Each row has a name. Each question is about the rows just above it. Places in a row count from 1.

[-3.53 -2.01 -0.28  0.12 -7.95  2.07 -7.96 -2.01 -1.34  3.18 -1.25 -1.85
 -2.34] = zeniv
[ 3.62 -2.83 -2.72 -1.10 -6.52 -4.79  1.78 -1.70 -1.75  5.31  0.89 -0.20
 -2.82] = lali
[ 0.98  3.50 -0.78  4.27  7.50 -3.83 -1.46 -1.49  7.23 -4.22  3.45  8.59
  3.88] = dep
Count of [-7.95] in zeniv:	1
tags:
[-3.83] -> j_436
[2.07] -> j_985
[-4.79] -> j_693
[2.06] -> j_234
[-4.78] -> j_586
[0.12] -> j_125
The tag of zeniv, keyed by place 6:	j_985
Whose row is [ 0.98  3.50 -0.78  4.27  7.50 -3.83 -1.46 -1.49  7.23 -4.22  3.45  8.59
  3.88]?	dep

